Below is a small trained network, with its code and all its weights. Each question gives an input and a class and asks what happens when units are switched off, that is, made to give their printed mean instead of their output.

import numpy as np


def w(rows, s, z=0):
    codes = np.array(rows[::2]) - 128.0
    scale = np.full(codes.shape[1], s)
    scale[-1] = z or s
    return codes * scale


def f(y):
    return y / 2 * (1 + np.tanh(0.7978845608 * (y + 0.044715 * y**3)))


def log_softmax(a):
    a = a - a.max(-1, keepdims=True)
    return a - np.log(np.exp(a).sum(-1, keepdims=True))


def net(x, mask):
    res = np.array(x, float).reshape(1, 6) / 4 @ E
    y = f(res @ A[0][:, :-1].T + A[0][:, -1])
    res = res + np.where(mask, y, B[0][:, -1]) @ B[0][:, :-1]
    return log_softmax(res[-1] @ U[:, :-1].T + U[:, -1])


A, B = {}, {}
E = w([
[198,184,137,244,123,129,156,111,250,211,62,239],'x0',
[154,211,20,112,198,79,185,62,98,133,228,237],'x1',
[193,170,10,201,94,3,84,121,100,104,172,13],'x2',
[187,176,98,151,236,78,116,231,157,145,138,41],'x3',
[94,98,195,151,46,128,162,213,161,136,133,185],'x4',
[61,111,45,183,140,162,215,161,35,189,16,86],'x5',
],0.0069)
A[0] = w([
[49,112,36,109,117,141,184,92,9,138,104,100,205],'n1',
[136,146,143,81,158,94,96,198,135,83,214,111,95],'n2',
[125,92,246,99,126,134,90,209,179,120,138,87,255],'n3',
[201,200,102,203,124,67,116,244,194,132,182,116,123],'n4',
[190,124,81,167,86,103,98,36,139,109,94,74,178],'n5',
[154,174,120,150,100,97,165,145,161,138,180,250,138],'n6',
[136,160,110,129,186,132,89,96,157,104,179,99,100],'n7',
],0.011,0.0059)
B[0] = w([
[60,39,93,187,88,189,158,7,165,73,137,195,253],'n1',
[231,127,106,99,177,125,176,82,123,179,45,93,181],'n2',
[49,83,140,154,54,101,74,164,133,97,163,148,223],'n3',
[24,55,151,139,67,183,101,89,144,90,138,177,207],'n4',
[39,177,196,163,157,142,66,254,203,188,127,136,193],'n5',
[69,147,34,210,191,171,155,74,119,125,119,95,198],'n6',
[226,196,166,84,102,81,178,194,65,155,109,134,167],'n7',
],0.008,0.018)
U = w([
[254,147,116,95,164,98,204,83,72,127,118,74,22],'0',
[126,174,76,228,183,160,198,61,158,160,116,143,196],'1',
[154,195,167,183,142,116,126,167,155,182,113,97,5],'2',
[73,41,185,149,27,154,123,110,125,54,141,123,232],'3',
],0.007,0.0027)

Each question gives the input, the list of numbers given to net, and the class t.
The units are the neurons (one row each of A and B). Each row of codes is followed by its name. A weight is (code - 128) times the scale printed after its matrix; where a second scale follows, it is the last column's (A, B and U).
mask holds one flag per neuron, in row order. A switched-off neuron (its flag False) gives its mean, the last column of its row in B, instead of its output. The means were averaged over made-up inputs and are rounded, as every weight is.
A unit's drop is (log p(t) with every unit on - log p(t) with that unit switched off) / (log p(t) with every unit on - log p(t) with every unit switched off).
The circuit of an input: a set's keep is (log p(t) with only the set's units on - log p(t) with every unit switched off) / (log p(t) with every unit on - log p(t) with every unit switched off). Starting from all 7 units, units are removed one at a time, each time the one whose removal leaves the highest keep (on an exact tie, the one counted first), for as long as the keep stays at least 0.8.
circuit, biggest first: the units of the circuit, biggest drop first
unit that matters most: the unit with the biggest drop
top k neurons: the k neurons with the biggest drops, biggest first
drop of u: that unit's drop, to one decimal
input [2,-3,8,7,-1,1], class 3: unit that matters most => n4
input [5,0,-7,-1,6,0], class 1: top 3 neurons => (n6 n4 n1)
input [-5,-4,2,1,-5,-6], class 2: circuit, biggest first => (n1 n4)
input [-8,5,-2,3,7,-7], class 0: top 2 neurons => (n2 n1)
input [3,-5,7,0,-8,-5], class 2: top 2 neurons => (n5 n1)
input [3,6,6,-1,-7,-6], class 2: top 3 neurons => (n5 n1 n7)
input [-2,-7,8,8,-8,8], class 3: top 2 neurons => (n4 n1)
input [2,4,4,-2,8,5], class 1: top 2 neurons => (n6 n3)
input [-7,3,8,2,-1,-5], class 0: top 2 neurons => (n2 n7)
input [4,0,1,8,-5,6], class 3: top 2 neurons => (n4 n6)
input [7,0,8,0,1,5], class 3: top 2 neurons => (n4 n2)
input [4,-5,3,4,-4,8], class 3: top 3 neurons => (n6 n4 n2)
input [1,6,5,4,8,6], class 3: top 2 neurons => (n4 n2)
input [-3,6,7,0,0,6], class 3: circuit, biggest first => (n6)
input [3,1,4,-2,-8,-3], class 2: drop of n5 => 0.1
input [7,1,8,7,0,1], class 3: drop of n4 => 2.6
input [-1,-6,3,2,-6,-6], class 2: drop of n1 => 0.7
